Below is a small trained network, with its code and all its weights. Each question gives an input and a target symbol and asks what happens when units are switched off, that is, made to give their printed mean instead of their output.

import numpy as np


def w(rows, s, z=0):
    codes = np.array(rows[::2]) - 128.0
    scale = np.full(codes.shape[1], s)
    scale[-1] = z or s
    return codes * scale


def softmax(a):
    e = np.exp(a - a.max(-1, keepdims=True))
    return e / e.sum(-1, keepdims=True)


def log_softmax(a):
    a = a - a.max(-1, keepdims=True)
    return a - np.log(np.exp(a).sum(-1, keepdims=True))


def net(x, mask):
    ids = ['βγδεζηλμξπστφψω'.index(c) for c in x.split()]
    T = len(ids)
    res = E[ids] + P[:T]
    u = 0
    for l in range(3):
        r = res
        for j in range(2):
            rows = slice(2 * j, 2 * j + 2)
            q, k, v = (r @ M[l][rows].T for M in (Q, K, V))
            z = softmax(np.where(np.tri(T) > 0, q @ k.T / 2**0.5, -1e9)) @ v
            o = O[l][rows]
            res = res + np.where(mask[u + j], z, o[:, -1]) @ o[:, :-1]
        u += 2
    return log_softmax(res[-1] @ U[:, :-1].T + U[:, -1])


Q, K, V, O = {}, {}, {}, {}
E = w([
[153,76,153,36,47,151,146,191],'β',
[164,117,176,37,142,120,68,56],'γ',
[10,163,111,76,153,37,72,101],'δ',
[163,195,135,67,56,105,84,84],'ε',
[209,99,123,75,63,177,61,194],'ζ',
[20,103,126,47,150,150,53,187],'η',
[157,196,147,119,71,66,132,2],'λ',
[18,150,164,40,61,151,143,127],'μ',
[135,57,121,88,88,67,210,133],'ξ',
[61,127,107,239,70,95,148,139],'π',
[83,124,78,177,54,169,114,233],'σ',
[156,110,129,195,181,163,35,117],'τ',
[9,4,145,161,204,192,125,160],'φ',
[30,149,191,220,182,215,47,13],'ψ',
[239,66,165,229,110,95,216,28],'ω',
],0.0071)
P = w([
[114,85,109,112,101,111,84,86],'0',
[164,176,211,128,99,87,108,178],'1',
[128,80,57,152,77,232,146,60],'2',
[83,82,143,113,90,73,52,109],'3',
[148,178,196,134,134,108,134,183],'4',
[129,98,33,139,116,230,172,43],'5',
[81,62,141,112,64,71,38,107],'6',
[142,188,191,140,162,124,163,193],'7',
[125,127,28,137,151,232,190,33],'8',
[81,40,134,109,42,64,23,101],'9',
[131,200,191,141,190,143,191,214],'10',
[124,152,16,134,186,246,211,34],'11',
[61,37,137,111,55,54,20,86],'12',
],0.012)
Q[0] = w([
[125,79,18,249,155,210,107,79],'0.h1',
[186,108,76,199,191,195,137,129],'0.h1',
[200,138,80,188,157,180,192,94],'0.h2',
[87,181,238,34,123,86,56,216],'0.h2',
],0.016)
K[0] = w([
[90,22,160,156,46,76,8,93],'0.h1',
[128,90,133,82,46,97,88,112],'0.h1',
[123,92,124,92,54,105,56,122],'0.h2',
[152,218,107,107,198,186,212,166],'0.h2',
],0.014)
V[0] = w([
[46,188,111,238,50,126,155,141],'0.h1',
[73,174,121,6,54,99,204,114],'0.h1',
[83,75,226,144,156,153,161,69],'0.h2',
[150,106,113,192,163,21,185,79],'0.h2',
],0.011)
O[0] = w([
[76,169,112,251,59,164,120,147,158],'0.h1',
[63,172,134,45,48,113,192,111,162],'0.h1',
[94,94,234,106,132,178,149,97,250],'0.h2',
[103,91,147,227,161,49,198,89,10],'0.h2',
],0.012,0.0022)
Q[1] = w([
[152,126,188,111,142,133,171,124],'1.h1',
[142,109,9,133,128,86,102,117],'1.h1',
[84,110,200,140,82,135,27,102],'1.h2',
[139,107,162,173,177,107,107,126],'1.h2',
],0.012)
K[1] = w([
[124,92,186,119,80,73,83,110],'1.h1',
[122,137,51,121,177,206,203,87],'1.h1',
[89,51,135,124,51,51,1,112],'1.h2',
[120,52,62,136,114,146,123,49],'1.h2',
],0.0084)
V[1] = w([
[175,182,211,143,135,112,146,225],'1.h1',
[161,84,95,131,89,174,149,88],'1.h1',
[177,171,187,135,95,134,134,146],'1.h2',
[153,189,254,147,131,57,104,227],'1.h2',
],0.0063)
O[1] = w([
[75,128,232,66,94,157,194,102,4],'1.h1',
[170,148,53,110,102,151,104,171,212],'1.h1',
[169,114,101,209,166,89,138,120,182],'1.h2',
[146,69,107,185,213,3,173,91,225],'1.h2',
],0.0063,0.0029)
Q[2] = w([
[119,87,1,137,138,180,204,50],'2.h1',
[173,186,219,134,93,20,97,154],'2.h1',
[131,127,143,140,159,96,152,181],'2.h2',
[159,131,97,78,105,76,45,193],'2.h2',
],0.011)
K[2] = w([
[159,24,151,128,1,55,49,95],'2.h1',
[177,216,120,138,189,170,236,152],'2.h1',
[118,123,167,135,110,79,80,149],'2.h2',
[112,38,106,123,54,107,58,90],'2.h2',
],0.0093)
V[2] = w([
[133,34,118,122,92,139,183,237],'2.h1',
[253,160,156,149,77,139,179,86],'2.h1',
[101,150,161,142,149,88,85,154],'2.h2',
[149,176,201,127,129,81,130,213],'2.h2',
],0.011)
O[2] = w([
[145,8,139,149,73,120,141,149,105],'2.h1',
[107,104,60,141,168,187,173,118,48],'2.h1',
[123,101,98,124,106,110,90,110,106],'2.h2',
[176,129,124,141,101,140,81,49,4],'2.h2',
],0.017,0.0031)
U = w([
[77,65,122,100,123,101,207,145,136],'β',
[155,112,159,50,219,112,138,79,123],'γ',
[150,180,141,139,125,15,109,108,90],'δ',
[80,175,65,130,152,97,177,142,142],'ε',
[212,92,65,139,204,67,65,155,196],'ζ',
[141,110,226,145,156,33,127,195,50],'η',
[119,177,42,78,106,152,111,56,120],'λ',
[56,158,152,93,50,186,166,113,46],'μ',
[130,63,152,172,173,40,168,69,253],'ξ',
[126,154,72,170,25,164,89,139,105],'π',
[107,139,122,232,92,99,176,202,99],'σ',
[115,168,196,195,195,182,128,191,192],'τ',
[194,100,181,94,82,189,117,119,97],'φ',
[131,170,135,73,107,191,44,96,35],'ψ',
[147,99,74,95,108,254,121,99,186],'ω',
],0.0072,0.0037)

Each question gives the input, a string of symbols that net reads in full, and the target symbol t.
The units are the heads (2 rows each of Q, K, V and O). Each row of codes is followed by its name. A weight is (code - 128) times the scale printed after its matrix; where a second scale follows, it is the last column's (O and U).
mask holds one flag per head, layer by layer. A switched-off head (its flag False) gives its mean, the last column of its rows in O, instead of its output. The means were averaged over made-up inputs and are rounded, as every weight is.
A unit's drop is (log p(t) with every unit on - log p(t) with that unit switched off) / (log p(t) with every unit on - log p(t) with every unit switched off).
The circuit of an input: a set's keep is (log p(t) with only the set's units on - log p(t) with every unit switched off) / (log p(t) with every unit on - log p(t) with every unit switched off). Starting from all 6 units, units are removed one at a time, each time the one whose removal leaves the highest keep (on an exact tie, the one counted first), for as long as the keep stays at least 0.8.
circuit, biggest first: the units of the circuit, biggest drop first
most important unit: the unit with the biggest drop
heads that matter: for each layer, one digit per head in row order, 1 if its drop is at least 0.15 and else 0, layers parted by /
input ω ξ β λ, target β: most important unit	2.h1
input τ ε π φ, target η: circuit, biggest first	(2.h1, 2.h2)
input ζ μ γ μ ψ σ η μ π, target η: heads that matter	01 / 00 / 11
input ψ ω γ π μ ξ, target π: heads that matter	10 / 00 / 01
input φ ζ τ, target φ: heads that matter	01 / 10 / 10
input γ ε ξ λ π γ τ μ η, target τ: circuit, biggest first	(0.h1, 2.h2, 1.h2)
input δ ω γ η ξ μ λ τ γ σ ψ β, target σ: circuit, biggest first	(0.h2, 0.h1, 2.h2, 2.h1)
input ω γ γ ε δ τ β τ λ, target β: heads that matter	11 / 00 / 11
input τ ψ β ψ ε ξ, target ψ: circuit, biggest first	(0.h2, 2.h1, 2.h2)
input ω ξ σ ε, target π: heads that matter	11 / 10 / 00
input β γ σ ε ε λ τ ε π τ δ, target δ: circuit, biggest first	(2.h2, 0.h1, 2.h1, 1.h2)
input δ δ π φ ω, target ω: circuit, biggest first	(2.h1, 2.h2)
input β μ ε ε, target μ: heads that matter	10 / 00 / 01
input ξ η σ λ π ω η, target ξ: most important unit	0.h2
input λ ζ π, target λ: heads that matter	10 / 00 / 11
input τ φ ξ τ ω ξ ω μ τ ψ, target τ: circuit, biggest first	(2.h2, 0.h1)
input γ π ζ ζ ξ ψ γ λ ω τ ψ τ, target τ: circuit, biggest first	(2.h2, 1.h2, 0.h1)
input ε μ λ ψ γ γ μ δ ψ λ τ σ τ, target ζ: circuit, biggest first	(0.h1, 1.h1)
input ζ γ ψ σ ζ μ β ψ σ τ γ ω π, target ξ: heads that matter	01 / 00 / 01
input η β δ λ π β, target λ: heads that matter	00 / 00 / 11
input τ γ τ μ λ τ τ η, target η: circuit, biggest first	(2.h1)
input ε β λ, target ε: circuit, biggest first	(0.h2, 2.h2, 2.h1)
input λ τ β β σ σ ξ ξ ω ε, target ξ: heads that matter	01 / 00 / 00
input μ ω ζ ε λ ζ ζ ψ φ μ, target τ: heads that matter	11 / 00 / 01
input η σ ξ γ ψ β η ε, target ε: circuit, biggest first	(2.h1, 0.h1, 1.h2)
input τ γ φ π ζ μ γ π ε, target γ: circuit, biggest first	(0.h1, 1.h2)
input δ σ λ τ π ω, target τ: circuit, biggest first	(1.h2, 0.h1, 2.h2)
